Below are the code and all the weights of a small trained network. Each question names an input and a class and asks about switching units off, where a switched-off unit gives its printed mean instead of its output.

import numpy as np


def w(rows, s, z=0):
    codes = np.array(rows[::2]) - 128.0
    scale = np.full(codes.shape[1], s)
    scale[-1] = z or s
    return codes * scale


def f(y):
    return np.maximum(y, 0)


def log_softmax(a):
    a = a - a.max(-1, keepdims=True)
    return a - np.log(np.exp(a).sum(-1, keepdims=True))


def net(x, mask):
    res = np.array(x, float).reshape(1, 7) / 4 @ E
    y = f(res @ A[0][:, :-1].T + A[0][:, -1])
    res = res + np.where(mask, y, B[0][:, -1]) @ B[0][:, :-1]
    return log_softmax(res[-1] @ U[:, :-1].T + U[:, -1])


A, B = {}, {}
E = w([
[102,139,174,97,167,161,144,163],'x0',
[130,101,139,167,171,183,144,149],'x1',
[125,51,163,79,124,167,76,76],'x2',
[152,140,140,108,121,116,142,109],'x3',
[61,123,250,194,56,147,185,96],'x4',
[145,194,183,168,155,167,7,130],'x5',
[97,92,127,168,162,158,117,173],'x6',
],0.012)
A[0] = w([
[145,164,173,146,88,185,38,120,161],'N0',
[83,125,82,78,124,116,130,70,141],'N1',
[86,52,167,107,66,135,143,103,121],'N2',
[128,140,200,171,78,109,140,154,37],'N3',
[170,71,123,66,189,117,90,107,118],'N4',
[99,135,102,131,36,150,115,92,135],'N5',
[228,227,97,156,179,115,56,205,153],'N6',
[162,116,39,116,95,2,114,146,158],'N7',
[59,93,113,149,199,157,87,157,128],'N8',
[162,171,120,161,169,92,104,139,156],'N9',
[125,33,192,140,97,159,175,64,102],'N10',
[173,203,117,132,161,119,104,169,142],'N11',
[47,64,159,104,150,212,113,118,133],'N12',
[142,143,226,165,147,138,25,72,208],'N13',
[112,166,193,162,158,126,34,62,3],'N14',
[89,93,119,124,211,176,189,166,116],'N15',
[69,204,85,143,112,93,200,205,153],'N16',
[182,223,111,192,74,113,235,220,113],'N17',
[148,163,135,62,198,158,38,125,42],'N18',
[115,191,105,149,195,148,133,140,124],'N19',
[190,80,39,31,194,131,96,166,151],'N20',
[103,166,180,19,169,148,158,181,97],'N21',
[91,78,152,110,116,138,126,80,110],'N22',
],0.0077,0.0067)
B[0] = w([
[85,183,58,159,163,63,156,88,209],'N0',
[142,101,135,145,158,130,149,160,171],'N1',
[168,120,158,72,24,203,80,136,192],'N2',
[113,144,62,176,154,103,162,136,166],'N3',
[45,88,133,162,255,140,244,45,181],'N4',
[121,74,110,87,146,179,182,165,167],'N5',
[239,118,117,87,94,173,50,211,228],'N6',
[123,128,111,167,162,183,119,105,228],'N7',
[155,113,88,141,124,175,137,115,181],'N8',
[157,115,127,135,79,189,99,177,173],'N9',
[150,138,148,120,80,159,136,163,203],'N10',
[213,92,93,65,85,159,96,126,183],'N11',
[148,188,107,162,119,151,138,156,199],'N12',
[117,152,124,167,184,51,151,131,241],'N13',
[28,43,211,146,161,139,231,56,177],'N14',
[123,131,192,125,187,125,121,193,182],'N15',
[102,183,134,158,144,113,220,97,205],'N16',
[78,128,154,184,193,141,203,81,207],'N17',
[165,122,159,125,149,124,109,160,180],'N18',
[157,136,85,154,104,120,138,166,166],'N19',
[40,111,124,185,206,80,209,69,248],'N20',
[151,147,153,148,140,136,113,135,165],'N21',
[131,87,102,116,81,163,102,174,167],'N22',
],0.0076,0.013)
U = w([
[88,162,109,202,177,31,148,127,49],'0',
[2,99,172,164,132,170,162,61,255],'1',
[205,113,141,60,8,229,22,197,120],'2',
],0.008,0.00057)

Each question gives the input, the list of numbers given to net, and the class t.
The units are the neurons (one row each of A and B). Each row of codes is followed by its name. A weight is (code - 128) times the scale printed after its matrix; where a second scale follows, it is the last column's (A, B and U).
mask holds one flag per neuron, in row order. A switched-off neuron (its flag False) gives its mean, the last column of its row in B, instead of its output. The means were averaged over made-up inputs and are rounded, as every weight is.
A unit's drop is (log p(t) with every unit on - log p(t) with that unit switched off) / (log p(t) with every unit on - log p(t) with every unit switched off).
The circuit of an input: a set's keep is (log p(t) with only the set's units on - log p(t) with every unit switched off) / (log p(t) with every unit on - log p(t) with every unit switched off). Starting from the 12 units with the biggest drops (on a tie, the unit counted first), units are removed one at a time, each time the one whose removal leaves the highest keep (on an exact tie, the one counted first), for as long as the keep stays at least 0.8.
circuit, biggest first: the units of the circuit, biggest drop first
most important unit: the unit with the biggest drop
k most important neurons: the k neurons with the biggest drops, biggest first
drop when u is switched off: that unit's drop, to one decimal
input [3,-8,-4,3,3,-4,-5], class 1: most important unit => N13
input [-7,-2,-1,-2,2,-3,-7], class 1: circuit, biggest first => [N13, N0]
input [-3,2,-8,-2,1,-5,-5], class 1: circuit, biggest first => [N17, N13]
input [-1,-3,0,-6,-2,4,8], class 2: circuit, biggest first => [N6, N17]
input [0,4,2,1,0,5,1], class 0: circuit, biggest first => [N13, N0]
input [-5,-1,-8,-3,4,-7,1], class 1: circuit, biggest first => [N17, N13]
input [4,1,-5,-6,7,1,6], class 0: 2 most important neurons => [N3, N14]
input [4,0,2,-3,-7,-7,4], class 1: 4 most important neurons => [N13, N4, N0, N6]
input [-4,-8,7,0,0,6,6], class 0: 2 most important neurons => [N13, N0]
input [-2,3,-1,-8,7,8,-3], class 0: 3 most important neurons => [N13, N0, N3]
input [0,-6,-4,7,-7,2,-6], class 2: 2 most important neurons => [N6, N11]
input [1,-2,-2,1,7,7,-1], class 0: 3 most important neurons => [N13, N0, N3]
input [1,1,8,-7,-4,4,0], class 0: drop when N7 is switched off => 0.1
input [5,-6,-7,0,-7,5,8], class 2: circuit, biggest first => [N6]
input [-2,1,-5,8,-4,4,-6], class 2: drop when N6 is switched off => 0.2
input [-1,0,-7,8,2,-4,3], class 1: drop when N2 is switched off => -0.3
input [2,5,-8,-5,-1,4,-2], class 2: drop when N6 is switched off => 0.4
